[[ -0.7  -1.1 -32.6  26.0  61.7 -33.1  50.8 -39.3  12.8  12.2 -10.4 -37.0]
 [ 17.2  27.6  41.8 -26.4  -2.7 -24.1  -5.2 -35.0 -34.7 -48.4  17.3 -33.4]
 [ 16.4 -11.5 -40.8  34.4   6.4   7.6  18.2  36.7  60.3  -9.1  13.6  -3.5]
 [-32.5 -29.0 -29.7  22.9 -26.6  32.0 -22.6  28.2 -53.3  32.0 -27.6  18.5]]
|
[[ -0.7  17.2  16.4 -32.5]
 [ -1.1  27.6 -11.5 -29.0]
 [-32.6  41.8 -40.8 -29.7]
 [ 26.0 -26.4  34.4  22.9]
 [ 61.7  -2.7   6.4 -26.6]
 [-33.1 -24.1   7.6  32.0]
 [ 50.8  -5.2  18.2 -22.6]
 [-39.3 -35.0  36.7  28.2]
 [ 12.8 -34.7  60.3 -53.3]
 [ 12.2 -48.4  -9.1  32.0]
 [-10.4  17.3  13.6 -27.6]
 [-37.0 -33.4  -3.5  18.5]]

[[ 12.3 -12.4 -23.5 -27.2  -2.1 -33.3  35.4  -8.0 -13.6  -5.1]
 [ 18.4  -4.3  31.7  20.5  15.7 -21.5  14.0 -47.7   7.1  -7.2]
 [-19.5  -2.2  -5.4  -0.3  -1.2  -5.8   0.4  -7.3   2.7   9.8]]
|
[[ 12.3  18.4 -19.5]
 [-12.4  -4.3  -2.2]
 [-23.5  31.7  -5.4]
 [-27.2  20.5  -0.3]
 [ -2.1  15.7  -1.2]
 [-33.3 -21.5  -5.8]
 [ 35.4  14.0   0.4]
 [ -8.0 -47.7  -7.3]
 [-13.6   7.1   2.7]
 [ -5.1  -7.2   9.8]]

[[  0.6  17.6 -21.0 -17.1 -20.4   0.9  -1.1 -22.6  -7.8 -15.2  -1.6  28.5
  -21.2 -27.7 -12.2]
 [ -6.8  17.7   8.6  -9.0 -18.0   6.4   5.8  12.5 -21.2   7.8  30.7  10.8
   -1.4   0.4 -16.3]
 [ 13.7  14.9 -17.7  51.7  21.0  20.8  -8.1  -6.7  -5.5  12.7   4.4  -6.3
   20.7  31.3  27.4]]
|
[[  0.6  -6.8  13.7]
 [ 17.6  17.7  14.9]
 [-21.0   8.6 -17.7]
 [-17.1  -9.0  51.7]
 [-20.4 -18.0  21.0]
 [  0.9   6.4  20.8]
 [ -1.1   5.8  -8.1]
 [-22.6  12.5  -6.7]
 [ -7.8 -21.2  -5.5]
 [-15.2   7.8  12.7]
 [ -1.6  30.7   4.4]
 [ 28.5  10.8  -6.3]
 [-21.2  -1.4  20.7]
 [-27.7   0.4  31.3]
 [-12.2 -16.3  27.4]]

[[-32.6  -0.7 -23.6 -39.5  17.8  31.2]
 [ 19.3  15.8 -12.5  19.6  25.0  32.0]
 [ 18.9 -15.3  -8.7  26.9  16.3 -14.6]
 [-15.1  -9.3 -12.1 -48.5  -1.1  -8.0]
 [-15.3  46.9  -2.9  -0.1  -1.1 -15.8]
 [-15.6  -3.2  -1.0 -31.4  -3.5  27.3]
 [ 54.1  13.8  11.0  25.1   5.1  45.2]
 [ 29.1  -9.2  21.8 -35.2 -32.5 -23.7]
 [-13.2  17.5  -7.5  32.1  13.5  -9.2]]
|
[[-32.6  19.3  18.9 -15.1 -15.3 -15.6  54.1  29.1 -13.2]
 [ -0.7  15.8 -15.3  -9.3  46.9  -3.2  13.8  -9.2  17.5]
 [-23.6 -12.5  -8.7 -12.1  -2.9  -1.0  11.0  21.8  -7.5]
 [-39.5  19.6  26.9 -48.5  -0.1 -31.4  25.1 -35.2  32.1]
 [ 17.8  25.0  16.3  -1.1  -1.1  -3.5   5.1 -32.5  13.5]
 [ 31.2  32.0 -14.6  -8.0 -15.8  27.3  45.2 -23.7  -9.2]]

[[-29.2  -8.3  18.2 -48.1  22.7  -2.9  57.2 -24.7]
 [ 26.7   9.1   4.8 -42.0 -44.7  14.9  18.9   8.9]]
|
[[-29.2  26.7]
 [ -8.3   9.1]
 [ 18.2   4.8]
 [-48.1 -42.0]
 [ 22.7 -44.7]
 [ -2.9  14.9]
 [ 57.2  18.9]
 [-24.7   8.9]]

[[-10.6  15.6 -50.1  25.4  -6.4  -2.0  10.9 -13.4  13.4   7.3   0.7  29.7
   -8.3 -25.8]
 [ -9.3  21.6 -45.7  22.3  -6.2   0.8  14.4  -4.5  17.4   6.5  -0.3  21.3
   -6.0 -17.1]]
|
[[-10.6  -9.3]
 [ 15.6  21.6]
 [-50.1 -45.7]
 [ 25.4  22.3]
 [ -6.4  -6.2]
 [ -2.0   0.8]
 [ 10.9  14.4]
 [-13.4  -4.5]
 [ 13.4  17.4]
 [  7.3   6.5]
 [  0.7  -0.3]
 [ 29.7  21.3]
 [ -8.3  -6.0]
 [-25.8 -17.1]]
